Here is a tiny trained network, its code and every weight. The questions are about switching its units off for an input and a class, where a switched-off unit gives its printed mean instead of its output.

import numpy as np


def w(rows, s, z=0):
    codes = np.array(rows[::2]) - 128.0
    scale = np.full(codes.shape[1], s)
    scale[-1] = z or s
    return codes * scale


def norm(h):
    return h / np.sqrt((h * h).mean(-1, keepdims=True) + 1e-5)


def f(y):
    return y / 2 * (1 + np.tanh(0.7978845608 * (y + 0.044715 * y**3)))


def log_softmax(a):
    a = a - a.max(-1, keepdims=True)
    return a - np.log(np.exp(a).sum(-1, keepdims=True))


def net(x, mask):
    res = np.array(x, float).reshape(1, 6) / 4 @ E
    u = 0
    for l in range(4):
        y = f(norm(res) @ A[l][:, :-1].T + A[l][:, -1])
        res = res + np.where(mask[u : u + 7], y, B[l][:, -1]) @ B[l][:, :-1]
        u += 7
    return log_softmax(norm(res)[-1] @ U[:, :-1].T + U[:, -1])


A, B = {}, {}
E = w([
[133,127,129,129,130,126],'x0',
[75,179,99,100,188,242],'x1',
[73,118,255,71,146,103],'x2',
[124,129,128,127,127,127],'x3',
[67,5,124,213,173,138],'x4',
[118,132,129,127,124,131],'x5',
],0.0079)
A[0] = w([
[130,195,150,144,131,146,96],'0.n1',
[142,127,131,172,154,11,155],'0.n2',
[147,127,136,118,189,213,24],'0.n3',
[135,130,66,160,120,133,169],'0.n4',
[109,43,112,121,172,155,13],'0.n5',
[146,140,148,130,170,227,4],'0.n6',
[168,104,128,167,38,103,65],'0.n7',
],0.011,0.002)
B[0] = w([
[155,196,119,94,132,108,164],'0.n1',
[81,190,77,132,138,130,253],'0.n2',
[90,176,130,180,165,47,194],'0.n3',
[193,129,254,138,56,206,220],'0.n4',
[137,111,51,12,151,101,215],'0.n5',
[144,126,97,201,172,60,194],'0.n6',
[84,146,122,126,133,126,227],'0.n7',
],0.0092,0.0045)
A[1] = w([
[71,110,147,85,174,45,166],'1.n1',
[57,170,143,136,112,140,208],'1.n2',
[91,108,255,101,203,122,105],'1.n3',
[105,145,65,189,65,46,50],'1.n4',
[101,126,93,127,182,169,122],'1.n5',
[75,102,171,32,101,55,202],'1.n6',
[69,137,143,123,80,126,2],'1.n7',
],0.0083,0.0015)
B[1] = w([
[130,101,162,210,124,180,253],'1.n1',
[196,165,162,110,218,61,180],'1.n2',
[192,114,171,163,163,236,202],'1.n3',
[101,136,214,191,76,45,210],'1.n4',
[75,203,181,166,80,39,159],'1.n5',
[254,76,106,173,139,128,243],'1.n6',
[116,113,61,186,170,122,133],'1.n7',
],0.0062,0.0049)
A[2] = w([
[55,185,98,70,96,103,250],'2.n1',
[21,2,73,147,106,58,77],'2.n2',
[71,231,100,158,203,129,236],'2.n3',
[85,24,123,149,141,195,160],'2.n4',
[143,196,93,115,196,89,22],'2.n5',
[170,162,35,105,130,86,189],'2.n6',
[150,117,97,172,90,117,102],'2.n7',
],0.0079,0.0016)
B[2] = w([
[152,125,164,88,210,62,163],'2.n1',
[48,154,133,51,64,99,253],'2.n2',
[105,31,91,201,145,71,242],'2.n3',
[78,192,144,2,56,191,213],'2.n4',
[107,187,78,62,160,95,177],'2.n5',
[60,71,129,92,77,161,187],'2.n6',
[56,189,187,142,200,169,166],'2.n7',
],0.0079,0.0046)
A[3] = w([
[113,103,94,2,108,104,96],'3.n1',
[153,80,49,148,132,87,55],'3.n2',
[226,149,118,96,153,87,152],'3.n3',
[85,172,92,194,29,185,109],'3.n4',
[140,82,210,186,38,4,2],'3.n5',
[177,121,159,127,200,131,94],'3.n6',
[67,103,120,85,144,144,161],'3.n7',
],0.0098,0.0022)
B[3] = w([
[137,145,110,15,84,145,221],'3.n1',
[178,220,134,200,195,157,136],'3.n2',
[3,87,128,80,53,128,206],'3.n3',
[159,90,203,121,184,231,216],'3.n4',
[151,154,45,165,254,122,254],'3.n5',
[183,134,78,173,104,228,167],'3.n6',
[202,212,43,89,40,43,181],'3.n7',
],0.0088,0.005)
U = w([
[110,139,116,176,234,26,127],'0',
[100,108,162,23,43,84,235],'1',
[248,53,225,120,172,242,7],'2',
],0.011,0.0015)

Each question gives the input, the list of numbers given to net, and the class t.
The units are the neurons (one row each of A and B). Each row of codes is followed by its name. A weight is (code - 128) times the scale printed after its matrix; where a second scale follows, it is the last column's (A, B and U).
mask holds one flag per neuron, layer by layer. A switched-off neuron (its flag False) gives its mean, the last column of its row in B, instead of its output. The means were averaged over made-up inputs and are rounded, as every weight is.
A unit's drop is (log p(t) with every unit on - log p(t) with that unit switched off) / (log p(t) with every unit on - log p(t) with every unit switched off).
The circuit of an input: a set's keep is (log p(t) with only the set's units on - log p(t) with every unit switched off) / (log p(t) with every unit on - log p(t) with every unit switched off). Starting from the 12 units with the biggest drops (on a tie, the unit counted first), units are removed one at a time, each time the one whose removal leaves the highest keep (on an exact tie, the one counted first), for as long as the keep stays at least 0.8.
units of the circuit, in order: the units of the circuit, biggest drop first
most important unit: the unit with the biggest drop
k most important neurons: the k neurons with the biggest drops, biggest first
k most important neurons of layer l: the k neurons of layer l with the biggest drops, biggest first
drop when u is switched off: that unit's drop, to one decimal
input [2,5,5,5,-2,4], class 0: 2 most important neurons of layer 0 : (0.n4 0.n3)
input [4,3,-6,1,6,-1], class 1: most important unit : 0.n5
input [-1,8,7,-4,2,7], class 0: units of the circuit, in order : (0.n3 0.n6)
input [4,4,-7,-7,-5,-7], class 2: units of the circuit, in order : (0.n4 3.n4)
input [1,5,-8,-8,8,7], class 1: units of the circuit, in order : (2.n4 3.n5)
input [-4,8,8,-4,3,7], class 0: 4 most important neurons : (0.n4 0.n3 0.n6 3.n4)
input [-3,7,-6,7,8,-1], class 1: units of the circuit, in order : (2.n4 3.n5 3.n7)
input [2,5,-6,0,-3,-7], class 2: 3 most important neurons of layer 0 : (0.n4 0.n2 0.n5)
input [-1,2,7,8,8,7], class 1: 2 most important neurons : (2.n4 0.n4)
input [-2,6,-7,3,8,-3], class 1: 3 most important neurons : (0.n5 2.n4 1.n3)
input [4,-7,4,3,8,2], class 1: 3 most important neurons : (2.n2 2.n4 0.n3)
input [7,5,8,-2,-1,-4], class 2: 2 most important neurons : (1.n3 0.n2)
input [5,0,4,5,3,-5], class 2: 4 most important neurons : (1.n3 1.n6 1.n1 2.n2)
input [-5,4,7,-2,6,5], class 2: units of the circuit, in order : (1.n3)
input [2,5,-6,4,2,-2], class 2: 4 most important neurons : (0.n4 0.n2 0.n7 3.n4)
input [-2,-7,-7,5,8,-4], class 1: 2 most important neurons : (2.n2 0.n3)
input [5,6,7,1,-5,5], class 2: 3 most important neurons : (1.n3 0.n2 3.n6)
input [7,-5,4,0,8,6], class 1: drop when 2.n4 is switched off : 0.7
input [2,2,-1,8,-2,-7], class 0: drop when 2.n3 is switched off : 0.2
input [0,6,4,0,2,6], class 0: drop when 1.n6 is switched off : 0.0
input [-8,-1,-3,4,-1,-5], class 2: drop when 0.n4 is switched off : 1.1
input [-7,-7,5,-6,-3,1], class 0: most important neuron : (0.n2)
